Here is a tiny trained network, its code and every weight. The questions are about switching its units off for an input and a class, where a switched-off unit gives its printed mean instead of its output.

import numpy as np


def w(rows, s, z=0):
    codes = np.array(rows[::2]) - 128.0
    scale = np.full(codes.shape[1], s)
    scale[-1] = z or s
    return codes * scale


def f(y):
    return y / 2 * (1 + np.tanh(0.7978845608 * (y + 0.044715 * y**3)))


def log_softmax(a):
    a = a - a.max(-1, keepdims=True)
    return a - np.log(np.exp(a).sum(-1, keepdims=True))


def net(x, mask):
    res = np.array(x, float).reshape(1, 6) / 4 @ E
    y = f(res @ A[0][:, :-1].T + A[0][:, -1])
    res = res + np.where(mask, y, B[0][:, -1]) @ B[0][:, :-1]
    return log_softmax(res[-1] @ U[:, :-1].T + U[:, -1])


A, B = {}, {}
E = w([
[129,57,173],'x0',
[89,94,61],'x1',
[146,63,46],'x2',
[118,31,161],'x3',
[255,183,149],'x4',
[224,92,137],'x5',
],0.0092)
A[0] = w([
[189,62,59,253],'N0',
[19,86,188,91],'N1',
[97,107,117,95],'N2',
[124,105,77,195],'N3',
[167,198,200,157],'N4',
[87,158,254,159],'N5',
[53,176,42,57],'N6',
],0.011,0.0051)
B[0] = w([
[224,49,60,253],'N0',
[56,76,102,247],'N1',
[148,129,95,145],'N2',
[226,174,129,185],'N3',
[177,149,171,232],'N4',
[100,94,213,254],'N5',
[72,236,2,227],'N6',
],0.0078,0.0073)
U = w([
[139,153,102,150],'0',
[125,108,193,254],'1',
[22,254,53,111],'2',
[78,94,161,215],'3',
[146,103,177,95],'4',
[147,82,109,101],'5',
[15,86,209,25],'6',
[142,187,253,40],'7',
],0.011,0.0063)

Each question gives the input, the list of numbers given to net, and the class t.
The units are the neurons (one row each of A and B). Each row of codes is followed by its name. A weight is (code - 128) times the scale printed after its matrix; where a second scale follows, it is the last column's (A, B and U).
mask holds one flag per neuron, in row order. A switched-off neuron (its flag False) gives its mean, the last column of its row in B, instead of its output. The means were averaged over made-up inputs and are rounded, as every weight is.
A unit's drop is (log p(t) with every unit on - log p(t) with that unit switched off) / (log p(t) with every unit on - log p(t) with every unit switched off).
The circuit of an input: a set's keep is (log p(t) with only the set's units on - log p(t) with every unit switched off) / (log p(t) with every unit on - log p(t) with every unit switched off). Starting from all 7 units, units are removed one at a time, each time the one whose removal leaves the highest keep (on an exact tie, the one counted first), for as long as the keep stays at least 0.8.
circuit, biggest first: the units of the circuit, biggest drop first
most important unit: the unit with the biggest drop
k most important neurons: the k neurons with the biggest drops, biggest first
drop of u: that unit's drop, to one decimal
input [-4,-4,1,-5,6,-6], class 7: most important unit : N4
input [-7,-3,-6,1,3,-8], class 7: circuit, biggest first : N5, N4
input [-3,0,-5,-5,1,6], class 7: circuit, biggest first : N4, N0
input [2,-4,1,-5,5,-2], class 7: circuit, biggest first : N4, N0
input [-1,0,-3,5,-3,1], class 6: 2 most important neurons : N0, N1
input [-5,-6,-7,-3,-8,0], class 6: 2 most important neurons : N5, N1
input [8,-8,-7,-4,-3,-2], class 6: circuit, biggest first : N1, N5
input [2,2,6,-2,-8,-2], class 2: drop of N6 : 0.7
input [8,3,2,1,-8,-7], class 2: drop of N6 : 0.8
input [4,1,-8,1,1,6], class 7: drop of N0 : 0.2
input [1,2,-2,2,-5,-7], class 2: drop of N2 : 0.0
